In the rows, 128 means zero.
Each row is followed by its group and then its class within the group.
[166  91 101 107 185 151 125 153 119 103 135 108 130 148 225 194 121 159
  95 162 109 116 167  89 160 128 100 137 174 164 143 123 130 171 103 137
  89 118 128 121 120 104  85  20 106 142 110 119 112  94 115 129 147 135
 137  66 131 133 138 115 133  90 128 121 150 150 141 117 138 130 119 130
 136 136 151 169  87 139 153 164]	S/<46>
[105  78 113  96 128 138 123 147  83  73 113 104 155 170 168 179 127 145
  71 141 107 116 135 113 169 188 113 166 197 161 146 115 115 227 108 130
  94 121 140 130 148 148 117  37  80 156 140 124 118 110 121 128 120 133
  99 100 123 143 112  96 137  98 127 123 146  63 135  95 119 115 134 153
 123 127 150 145  92 122 175 165]	V/<15>
[130  89 103 104 164 134 152 138 115 123 141  55 143 135 198 183 118 158
 104 160 105 121 165  95 153 139 111 143 180 158 146 128 117 185 112 125
  91 119 141 128 147 119  86  33 108 139 125 120 105 110 112 133 136 144
 124  83 130 125 129 119 130  89 122 124 149 133 144 115 136 129 119 138
 140 128 151 163  77 132 153 170]	S/<28>
[141  80  76  96 195 137 170 142 115 107 138 107 155 145 244 200 112 155
  85 163 103 110 162  84 166 137 107 136 209 178 150 121 139 190  99 134
  72 111 136 120 161 113  96   4  98 156 124 131 100  96 104 141 143 138
 119  64 127 141 124 110 120  76 129 133 149 157 151 102 133 131 123 151
 149 129 159 176  67 131 165 188]	S/<28>
[157  97 118 108 167 138 125 137 149 137 126 136 112 114 182 162 118 155
 105 147 117 123 159 106 156 115 118 113 160 144 143 141 128 139 133 121
 103 121 138 115 119 124 113  53 135 138 113 118  96 117 125 132 125 133
 123  89 142 126 133 127 136 110 123 119 121 157 132 143 135 129 119 130
 133 132 140 157  76 144 151 138]	S/<46>
[142 161 107 144 139 122 124 125 120 122 127 109 115 158 140 134 140 138
 143 155 130 141 137 132 100 109 124 142  81 119 107 115 143 109 112 154
 137 120 100 116 131  93  94 160 114 119 110 144 157 124 134 124 177 117
 179 144 126 122 141 130 108 112 128 139 143 180 125  95 139 131 113 129
 131 130 114 137 165 116  90 148]	W/<36>
[ 86 106 120 112 101 127 104 143  57  52 103  80 138 189 140 154 130 132
  95 132 115 121 116 130 144 194 119 185 134 148 123  92 116 217  95 145
 118 112 122 133 150 117 112 110  60 135 133 115 154 121 107 117 140 123
 118 130 111 140 105  91 123 108 133 117 160  55 119  66 119 119 145 145
 124 124 133 132 143 114 138 158]	Z/<50>
[ 96  71 115  91 136 129 145 148  98  87 133 102 163 153 168 183 113 140
  88 133 104 114 134 111 171 185 113 154 217 168 150 128 105 216 111 122
  87 128 148 143 150 139 121  36  86 171 149 134 109 115 103 132 113 136
  85  93 124 151 107 103 142  98 123 125 144  60 137 106 127 124 142 144
 129 126 152 145  87 128 175 159]	V/<41>
[127  89  81 106 184 131 185 141 132 109 140 115 173 136 225 202 113 138
  95 156 102 116 142  92 169 134 115 129 207 159 145 137 119 179 111 132
  75 110 143 122 152 127 128  29 113 150 133 126  95 110 116 149 127 138
 109  70 124 144 127 116 128  88 125 129 134 157 145 115 132 133 128 143
 145 128 154 159  62 131 170 163]	S/<20>
[166  84 103 104 185 148 118 162 126 114 123 130 116 134 238 188 120 162
  95 164 106 121 158  93 170 125 109 127 181 161 150 130 137 174 110 135
  90 121 134 124 116 107  73   8 111 146 109 131  91  99 116 131 141 130
 136  65 141 144 129 117 131  88 144 125 150 152 141 124 138 148 131 133
 140 121 148 181  63 136 158 172]	S/<46>
[ 87 101 110 106 128 123 119 146  55  73 133  78 141 194 161 175 133 151
  84 141 107 123 135 122 133 183 109 180 151 157 132  95 116 225  89 141
 106 114 123 134 166 108  84  80  62 134 129 124 158 114 107 122 152 124
 142 121 108 143 117 100 126  74 140 129 172  74 121  68 130 130 137 146
 131 130 142 146 135 105 130 180]	Z/<50>
[111 109 113 140 113 139 107 131  71  72 110  91 138 184 124 162 132 138
 102 138 114 124 132 128 141 170 123 173 142 156 126 104 117 203  81 145
 117 120 122 132 148 125 106 103  71 137 132 130 152 122 105 121 141 124
 129 129 113 139 115 100 129 100 132 123 158  70 126  85 123 121 138 145
 119 130 125 135 133 105 133 158]	Z/<33>
